Below is a small trained network, with its code and all its weights. Each question gives an input and a class and asks what happens when units are switched off, that is, made to give their printed mean instead of their output.

import numpy as np


def w(rows, s, z=0):
    codes = np.array(rows[::2]) - 128.0
    scale = np.full(codes.shape[1], s)
    scale[-1] = z or s
    return codes * scale


def f(y):
    return y / 2 * (1 + np.tanh(0.7978845608 * (y + 0.044715 * y**3)))


def log_softmax(a):
    a = a - a.max(-1, keepdims=True)
    return a - np.log(np.exp(a).sum(-1, keepdims=True))


def net(x, mask):
    res = np.array(x, float).reshape(1, 4) / 4 @ E
    y = f(res @ A[0][:, :-1].T + A[0][:, -1])
    res = res + np.where(mask, y, B[0][:, -1]) @ B[0][:, :-1]
    return log_softmax(res[-1] @ U[:, :-1].T + U[:, -1])


A, B = {}, {}
E = w([
[136,109,147,146,88,132,129,155],'x0',
[200,223,229,11,113,196,178,157],'x1',
[255,123,50,91,71,95,25,188],'x2',
[133,107,131,155,35,172,119,144],'x3',
],0.0092)
A[0] = w([
[152,88,158,49,119,139,173,150,81],'N1',
[68,46,31,249,124,24,130,102,139],'N2',
[225,154,91,144,133,94,73,159,14],'N3',
[119,119,140,126,143,141,106,144,125],'N4',
[95,98,113,141,128,45,120,111,86],'N5',
[20,115,188,186,147,181,236,72,9],'N6',
[154,165,117,33,146,198,164,117,143],'N7',
[203,88,59,47,98,89,58,134,51],'N8',
[47,116,186,164,151,163,224,131,26],'N9',
[194,172,238,2,107,167,205,160,124],'N10',
],0.0084,0.0015)
B[0] = w([
[118,165,148,111,61,97,153,144,161],'N1',
[61,206,47,208,42,87,174,40,234],'N2',
[208,68,184,85,149,145,93,189,187],'N3',
[105,116,110,145,155,143,179,163,128],'N4',
[117,122,139,105,41,38,99,123,156],'N5',
[135,90,176,69,213,178,2,219,213],'N6',
[91,161,116,115,138,94,173,78,184],'N7',
[121,90,161,58,177,206,52,248,207],'N8',
[193,99,180,109,196,204,96,163,189],'N9',
[110,200,38,222,42,88,199,53,251],'N10',
],0.0088,0.015)
U = w([
[76,184,97,191,71,67,204,7,253],'0',
[161,65,197,36,220,168,40,215,3],'1',
],0.012,0.00063)

Each question gives the input, the list of numbers given to net, and the class t.
The units are the neurons (one row each of A and B). Each row of codes is followed by its name. A weight is (code - 128) times the scale printed after its matrix; where a second scale follows, it is the last column's (A, B and U).
mask holds one flag per neuron, in row order. A switched-off neuron (its flag False) gives its mean, the last column of its row in B, instead of its output. The means were averaged over made-up inputs and are rounded, as every weight is.
A unit's drop is (log p(t) with every unit on - log p(t) with that unit switched off) / (log p(t) with every unit on - log p(t) with every unit switched off).
most important unit: the unit with the biggest drop
top k neurons: the k neurons with the biggest drops, biggest first
drop of u: that unit's drop, to one decimal
input [7,7,-8,0], class 1: most important unit : N6
input [5,4,4,3], class 0: top 3 neurons : (N10, N6, N9)
input [2,-5,6,-5], class 1: top 2 neurons : (N8, N10)
input [-8,2,-3,7], class 1: top 2 neurons : (N2, N6)
input [6,-3,5,6], class 1: top 2 neurons : (N10, N8)
input [6,4,4,8], class 0: top 3 neurons : (N10, N6, N9)
input [-7,6,5,-8], class 0: top 2 neurons : (N10, N6)
input [-4,-4,-8,5], class 1: drop of N6 : 0.8
input [-6,5,2,-3], class 0: drop of N3 : 0.0
input [-1,4,-7,-8], class 1: drop of N6 : 1.5
